Known rows:
[-30  43  50  44 -20  10 -28 -30  24 -21  22 -32   3  16  49 -11 -84  34
  -1  -8  13 -22  30 -28  14 -40 -34   7   5 -27  31 -22 -61  39 -24 -21
   5 -10  -4] -> bregris
[-71  44  26  56 -17 -17  -7 -17  45 -24  30 -28   1   9  54 -21 -66  -5
  11  -9  14 -18  54 -39  -3 -48 -20  44  -8 -26  12 -20 -59  24 -25  -6
  -6  -3 -18] -> vamifor
[-62  56  12  59 -25 -19 -23 -15  30  -8  43 -46 -13  -2  48 -18 -55  32
   1  20  16 -36  38 -21 -24 -43 -34  70   3 -30  14 -12 -79  27 -16   3
 -15 -14  -8] -> grenor
[-39   7  43  21 -22  -6 -10 -27  26  22  59 -17 -11   7  88 -24 -64   5
   1  13 -29 -14  41 -43  -3 -50 -29  23 -23 -11  38 -37 -85  62 -28  -7
   8  -6   2] -> brubu
[-14  44  27  29  25  29 -24 -35  23  10  18   1  -4 -13  41  11 -51  -2
  19  30 -35 -13  42 -16  33   8 -29  36 -34  -9  15 -16 -41  32 -55  13
  28 -38 -17] -> grugrer
[-28  28  43  26  20  17 -13 -50  37   3  24 -15  -2  -7  48  -8 -70   4
  33  15 -53  -9  31 -26  31   7 -31  36 -34 -20   1 -15 -51  24 -42  11
  27 -24 -14] -> goram
[-37  83   7  53  10  -8   2 -42  31 -27 -23 -13 -16   3  27 -20 -62  17
   7  20   1 -24  51 -12  -1 -21 -22  49  33 -21  30  -6 -37  12 -29 -11
  24 -24 -35] -> trufuzor
[ -47   37   35   33  -26   -6    2  -44   40    6   29  -36  -20    8
   76  -43 -103   34  -20   -8  -25  -19   24  -44  -12  -53  -17   26
   12  -17   18  -34  -83   47  -11   -5    2   15   -6] -> tugraler
[-75  49  43  52 -12  -9 -10 -35  43 -38   8 -39  -8  10  31 -21 -87  20
  29   7  -3 -24  44 -47  -7 -42 -23  49   3 -38   4 -14 -66  14 -22  -5
 -11   5 -21] -> gralir
[-45  74  -3  86  12  -1   5 -65  20 -36 -36   1  -6 -18  30 -23 -86   5
 -15   0 -30 -23  69  14  11  -5 -13  59   9 -17   0   1 -47  15 -31   8
  32 -23 -38] -> kodul
[-35  46  33  39 -25 -50   0 -31  21  32 -16   0   6  43  19  -1 -79  31
  -1 -49 -30 -22  19 -20  18 -31 -50 -38  14  -9  35   4 -58  46  -8 -34
  23   0 -16] -> pluduk
[-43  83 -23  49  24 -19  -1 -41  22  26 -26  12  -7 -15 -11  23 -69  13
  -6 -10 -26 -17  53 -10  11  -2 -34  38   2  -3  -2  10 -60  18 -35  24
  23 -11 -32] -> tugo
[-65  75  -1  50  -6 -40  -2 -47  34  -7 -26  14 -16  30  -7  -9 -77  25
  -9 -24 -13 -29  53 -10  -3 -19 -38  20  32 -22  18  10 -45  10 -17  -9
  18 -17 -36] -> skaplu
[-52  41  29  12   1  -6 -55 -22  24  23  20  10  -8  28  -6   5 -57  11
   5   7 -29 -26  45 -16  18  -7 -56  17 -19 -20  37 -17 -55  11 -38  11
  -4 -24   1] -> skeflal
[-39  64  27  32 -15 -10 -39 -34  18  14   0 -18   2  22  12  -1 -86  46
 -27 -29  -6 -27  38 -14  12 -29 -56  -3  11 -14  37 -13 -77  30 -22  -1
   1 -15   5] -> deguk
[-35  67  20  55 -18 -22 -17 -40  13   4 -16 -11   8  12  25 -45 -77  -6
 -33  -6 -32 -21  43  19  26 -15 -24  32   5  -4  29 -22 -50  18 -19   2
   7 -21 -10] -> gibel
[-66  57 -21  34  -8 -62   4 -27  41  16   1 -20   0  24  18 -15 -45  10
  -7 -31  -4 -12  74 -17   6 -30 -35  37  11 -15  12 -28 -51  11 -27 -10
  -4  -5 -10] -> piplun
[-16  74  27  25  -7 -24 -15 -37  14  35 -14 -14   0  21  12  -1 -64  32
 -18 -19 -13 -20  23  -7  20 -26 -45 -11  20 -12  44  -3 -57  41 -14  -9
  19 -17 -14] -> tisteste
[-41  41   4  -2   0 -44 -28 -32   9  53   8  -4  -3  26   2 -11 -41  31
   2  20 -38 -14  47 -11  13 -11 -56  17   1 -19  41 -28 -63  19 -30   2
  14 -29  -1] -> kastu

Facts:
[britrar replen skinotom midis dilan pive givemum saponol lostum pekan] giklem griflal
[dugrete nebresor] giklem paflas
[pogerik tiflos teten lidran trime plidesku truzin radrak sugrel bralel] giklem daklor
[dakos flozin tugraler] giklem difo
[nopo flusul zoke] giklem sude
[brani trebar piplun drebo trapak zagabes tagru] giklem tromin
[tufal ritru klekes nezal] giklem pive
[pluduk flomoska grogan tugo tregrim donok] giklem zunen
[tegrebrun kleba nudis budrar brefloden dritom skogom kosek drovek] giklem plitruk
[grugrer fosa plitros trugrok] giklem stoposem
[vedro nezu paflas kadar] giklem ploskepor
[dulen skeflal] giklem skogom
[staligi nuvar gralir] giklem lilil
[koplak tisteste] giklem rumes
[lokle rapon tromin kastu] giklem mera
[nukluk] giklem nobra
[defubrem garan keru burom skaplu] giklem stenoflol
[tridrak revok] giklem pokovo
[ploplur stabra mebra] giklem klogru
[stafle] giklem nukluk
[trufuzor draskam tregros] giklem plofum
[dribra sudruk] giklem fuva
[difo trabek rosi dinam goram lilil] giklem poge
[fludemor] giklem dinur
[skapil zutin] giklem flunumom
[lanik kodul gibel flakun pimel skiklor pobri] giklem dilan
[flunumom vodak stoposem listol] giklem braskinek
[pagrufel stistu] giklem defubrem
[brubu bregris tregis klogru] giklem bugrak
[dinur plofum] giklem brikam
[defuskel] giklem deguk
[trefle] giklem bregris
[kagriral grili vamifor] giklem brivi
[pokovo] giklem mesin
[breler sura galos] giklem saponol
[dazum dipek redra grenor biso] giklem tisteste
[drabrol] giklem dribra
[steplas] giklem nudis
{britrar nopo vedro dulen staligi trufuzor sudruk fosa kodul draskam sura truzin grogan kosek skaplu trugrok} kobrar 209
{dugrete flusul koplak tridrak stafle lanik teten ritru trebar klekes budrar piplun vodak drebo redra tugo drovek radrak skiklor grenor vamifor gralir pobri donok pekan} kobrar 608
{pogerik replen tegrebrun tiflos grugrer nezu skinotom revok fludemor skapil trabek trime nuvar pagrufel brubu rosi givemum stistu plidesku kadar kastu plitros brefloden dazum skeflal lostum drabrol goram} kobrar 516
{dakos brani tufal lokle ploplur rapon kleba keru midis defuskel flozin dritom pimel zagabes dinam mebra steplas burom tregrim tregros} kobrar 219
{garan lidran stabra zutin nebresor gibel trefle kagriral flakun flomoska trapak breler grili tugraler dipek nezal tagru galos tregis bralel biso listol zoke} kobrar 242
{britrar ploplur trime pagrufel brubu stabra ritru drebo trapak grili tugraler grogan mebra tregis skiklor} kabrul b
{dugrete dakos nopo dulen lokle tridrak skinotom garan trufuzor keru nebresor draskam klekes givemum stistu budrar flozin vodak brefloden dritom skeflal galos drovek burom gralir pekan skaplu} kabrul e
{pogerik brani fludemor lidran gibel trebar plidesku kagriral piplun truzin zagabes steplas radrak vamifor zoke} kabrul d
{replen tufal tegrebrun tiflos vedro flusul nezu rapon stafle kleba revok trabek teten nuvar sudruk fosa defuskel trefle kadar flakun plitros sura nezal pimel tagru lostum dinam grenor pobri tregrim donok tregros listol} kabrul a
{grugrer midis lanik kodul rosi flomoska kosek tugo drabrol goram trugrok} kabrul c
{staligi koplak skapil zutin kastu breler dazum dipek redra bralel biso} kabrul f
replen veklem: stistu burom pimel tiflos pluduk
tegrebrun veklem: stistu plitros vodak vedro grili
grugrer veklem: lokle drebo flozin
staligi veklem: truzin lidran lostum griflal dribra pluduk
daklor veklem: sugrel
tridrak veklem: stafle tiflos rumes nopo
garan veklem: britrar nezu grogan
trufuzor veklem: stenoflol zutin
keru veklem: skaplu steplas plitruk
revok veklem: mera givemum pobri sude
lanik veklem: mebra grili flusul nopo
teten veklem: vodak britrar zunen
brubu veklem: listol britrar pagrufel pive
bregris veklem: budrar nudis brani biso
sudruk veklem: dinur budrar truzin
fosa veklem: pimel
kodul veklem: trime
nebresor veklem: brefloden pekan
plofum veklem: koplak kastu sura
defuskel veklem: dinur midis tromin dulen
rosi veklem: fludemor tugo kastu
trefle veklem: nezal
plidesku veklem: tufal nezu fuva zagabes dritom
saponol veklem: tugo tregrim ploskepor
kagriral veklem: klekes dritom trugrok
flomoska veklem: stistu brani
trapak veklem: defubrem nezu lostum lilil pekan nopo
breler veklem: koplak
tugraler veklem: stistu plitruk
skogom veklem: dazum
redra veklem: nudis paflas
tagru veklem: lostum
kosek veklem: kleba
drabrol veklem: stabra ploskepor
drovek veklem: skaplu piplun
tregis veklem: trebar tisteste
radrak veklem: skeflal nuvar zoke pogerik
skiklor veklem: rapon brikam dakos
grenor veklem: klogru deguk paflas brivi pogerik
goram veklem: nobra kadar pimel
vamifor veklem: dinur budrar zunen pagrufel skapil
gralir veklem: trabek plitros budrar pokovo
tregros veklem: rapon
mesin veklem: dakos

Rows:
No name comes twice in this set of rows, the named rows included.
[-16   8  43  32 -42 -59 -30 -12 -13  95  27 -17  34  28  25 -30 -38  -9
   6   7 -82  -9   0  11  39 -17 -52  -6 -45  -3  33 -24 -73  42  -7  -8
  -6 -25  -1] => tufal
[-48  66   8  45  -1 -26  -3 -25  27   5 -21  -6  -4  10   1  -2 -56  12
  12  12  -4 -25  49 -23   2 -32 -32  34  10 -19  26  -4 -65  17 -29   0
   6 -10 -24] => dugrete
[-57  40  27   4  -8 -14 -55 -25  35  32  31  -2  -9  26   4  -8 -61  11
 -14 -22 -29 -21  48 -16  18 -10 -64  18 -28 -13  25 -18 -67  12 -31  31
  -7 -26  11] => pogerik
[-12  11  19   0 -17 -58 -19  -7  20  90  22 -24  28  37  17 -13 -31  -8
  14  -8 -52  16  26 -17  53   6 -42 -11 -27  -5  23 -51 -39  31 -33 -25
  -8 -15   7] => zagabes
[-82  40  18  56 -21 -48  -1 -20  33  10 -13  19   1  40   2   8 -76  10
  17 -33 -15 -27  43 -35   3 -40 -42   2   3 -21  11   8 -60  21 -29 -15
  -4   6 -36] => vodak
[-42  39  26  74   5  16 -14 -46  42 -17  11  -7   7  15  41   3 -94  19
  11 -23 -25 -12  35 -22  20   8 -22  27  -6 -25 -21 -12 -28  28 -39 -12
  11  -8 -27] => flomoska
[-56  60   3  55 -17 -60  23 -41  40   7 -36  28 -11  40   5 -13 -70   7
   8 -42 -33 -17  43 -20   1 -23 -40  -7  35 -16  16  19 -37  23 -15 -27
  29 -11 -56] => nopo
[ -2  77  31  44  -5   6 -15 -42  -3  -1 -28 -37   5 -10  39 -41 -63  20
 -18  29 -11 -18  32  15  26 -32 -21  28  10  -9  58 -20 -58  34 -16  -5
  26 -34  -9] => saponol
[-76  60  10  53 -21 -52   9 -39  52   0  -5  15 -12  45  22 -16 -82   8
 -17 -57 -17 -24  49 -20  -5 -29 -37   4  25 -21  12  10 -48  21 -10 -12
  10  -1 -34] => truzin
[-20  59  11  33 -16   1   1 -29  22  19  18 -22 -23   2  65 -31 -73  21
 -30  19 -13 -13  29 -22   0 -46 -11  34  20  -4  35 -35 -73  50 -19  -1
  13  -2  -5] => tregis

Now the same elements, written a new way:
Known rows:
[-43  10 -13 -13   7  29   8  12  -4  14  41 -12  13 -10 -14  37  31 -23
 -12 -20   9 -14 -14 -11  30   6] -> klekes
[ -1  -5 -11   2  43 -20  -1 -36  11 -39 -23  11 -17  10  25  -6 -18  13
 -58  10  -2  13 -27   6   4 -29] -> fosa
[-15  -1  14   6  18   1  -1  11  -3  -1  12  -1   2   8   9   9  18  -9
 -31  -4 -15 -22 -13   1   5  -3] -> kadar
[ 12   8   8  -2  50 -21  -7  -4 -12  -1  -8  -3 -12 -11  -3  11  11   6
   1   9   5 -19   9   5  11   2] -> dilan
[-54   6   8  -4  28  12   6  -8   2 -26  11  22  -1  33  27 -12  -3 -29
 -34   5 -15   5 -26  11   0  -2] -> dulen
[ 24  14  43   2 -22   2 -26  16  -4   6   6 -15  -9   3  14  25  18   9
  18   3   2   4  43   3   4  12] -> mebra
[  1  18  22  -6   2   5 -13   5 -11  -6  11  15   2  -6  17   9  12   1
  -9   4   0 -33  15   7   3  -4] -> deguk
[ 11   7  16  -9  12 -25 -15  -5 -18  -7  -1 -19 -12   3  10  10   8  23
 -20   4   5 -22  10  12   8 -15] -> bugrak
[  3  12  25  -3  13  17  -9   9 -18 -15  22  15  -6   0  18  15   5  -7
  -1   2  -7 -37  24  19   6  -9] -> lilil
[-24   5  18   3   6  22  -5  16   9 -11  26  13   0  12  21  20   2 -15
 -23  -5  -9  12 -16  -2   5   2] -> pogerik
[ 10   1  29  18   5 -20  -2  -9  -6 -47  -2  39  -6  12  39 -20   1  -5
 -14  23  -3 -28  18  -2 -18 -10] -> biso
[-25   2  12   2  16 -16  12 -16  -1 -37   5  36   3   9  40 -18   4  -2
 -50   7  -8 -33 -24  -8  -8 -14] -> trugrok
[ 14   4  10 -11  -4 -18 -13 -15 -18  -5  -5 -13  -8  -4  20   7  11  27
 -35  -4   6 -21  14  13   6 -10] -> flunumom
[-11 -14  14  25  -8 -28   7  -1   8  20  29 -16  21 -32  27  40  17  -4
 -15 -18   3 -45   5 -37  31 -33] -> koplak
[-27   2  -9 -15  38  20   0 -22 -22 -27  -8  12 -25  16   5 -22 -21 -11
  -8  19   6  18  -4  20  -1  20] -> galos
[ -9  17  19 -31 -25  32 -22   5 -30  -2  24 -28 -15  32   0  23  12   1
  15   5   6 -15  47  42  10   8] -> dakos
[ -1  21  26  -7  -4  -2 -17   5 -12 -11  10  14   1  -6  22   9  10   4
 -13   0   1 -33  14   6   7  -8] -> fuva
[  1  -4 -26   3  21  -8 -13 -11  13  12  11 -31  -3 -12   1  49  19  10
 -44 -12  10  -4  -8   5  30 -37] -> teten
[-10  13  41 -10  23 -20  -6  -3 -10 -32  -9  18 -11  28  27 -19  -4   2
 -18  15  -8  -8  -9   0 -10   3] -> listol

Rows:
No name comes twice in this set of rows, the named rows included.
[ -7  -3 -13   9  57 -21  -3 -25   5 -35 -13  11 -20   9  18  -1 -18   5
 -42  19  -1  15 -24  10   2 -28] => sudruk
[ 16 -30   1  21  42 -50  10 -40 -35 -23 -22 -12 -30 -20  16 -23 -34  24
  -1  33  14  -9  10 -15   1 -16] => breler
[ -4  -9 -36  -1  29 -24   3 -15  -9  -1  14 -23  -4 -35 -18  39  27  16
 -30  -7  30 -29 -15 -11  32 -31] => lanik
[  3   1  44  11  18 -14 -13  18 -10 -31   7  17 -17  22  29 -14 -12   6
 -16  22  -5  14   0  -8 -17   3] => grili
[-38  -7  24   2  29  -8  16  -4 -20 -20  18  22  -1 -15  17  -9 -36   0
 -20   7  -3 -11 -38 -33   5  -9] => sura
[-28  17  37 -19 -43  12 -23  -3 -27  44  10 -44   7   8   8   6  -1  -3
  24  -3  17  -8  26  10  19   5] => lokle
[  2  13  42 -12 -19   2 -17  -4 -22  38  -5 -33   3 -16  18  12  -7   5
  19  -5   2 -26  42   4  20   7] => tregrim
[  9   3 -15 -24 -12   4 -25 -28 -15  16 -15 -54 -26  10   1  13   2  18
  -5   6  21  12  43  38  22   3] => keru
[  2  17   5  12  27 -16 -20  49  16 -43  18  11 -16  23  13  26  36  -9
 -37   1  -5   3  -7 -10  -3   0] => trime
[-47   0  -7  -3  43   1   3 -18  -2 -29  -5  -1 -16  41  14 -10 -11 -17
 -39  13 -11  12 -27  14   4  -6] => draskam
[ 14  23  27  -9  21  14  -2 -23 -31 -55  20  46  -3  14  -8 -16  22  17
 -10  40  15  16 -35  28 -30  -1] => nezal
[ 40   8  22   5 -19  -1 -28   9  -3  10  -2 -32 -18  -8  14  22   8  22
   3   1  13  14  48  13   5   7] => ploplur
[  1 -12 -10  15  29  -6   0  19   6   9  29 -24  -7 -32 -17  48  30   8
 -22  -9  10   7 -16 -27  22  -5] => ritru

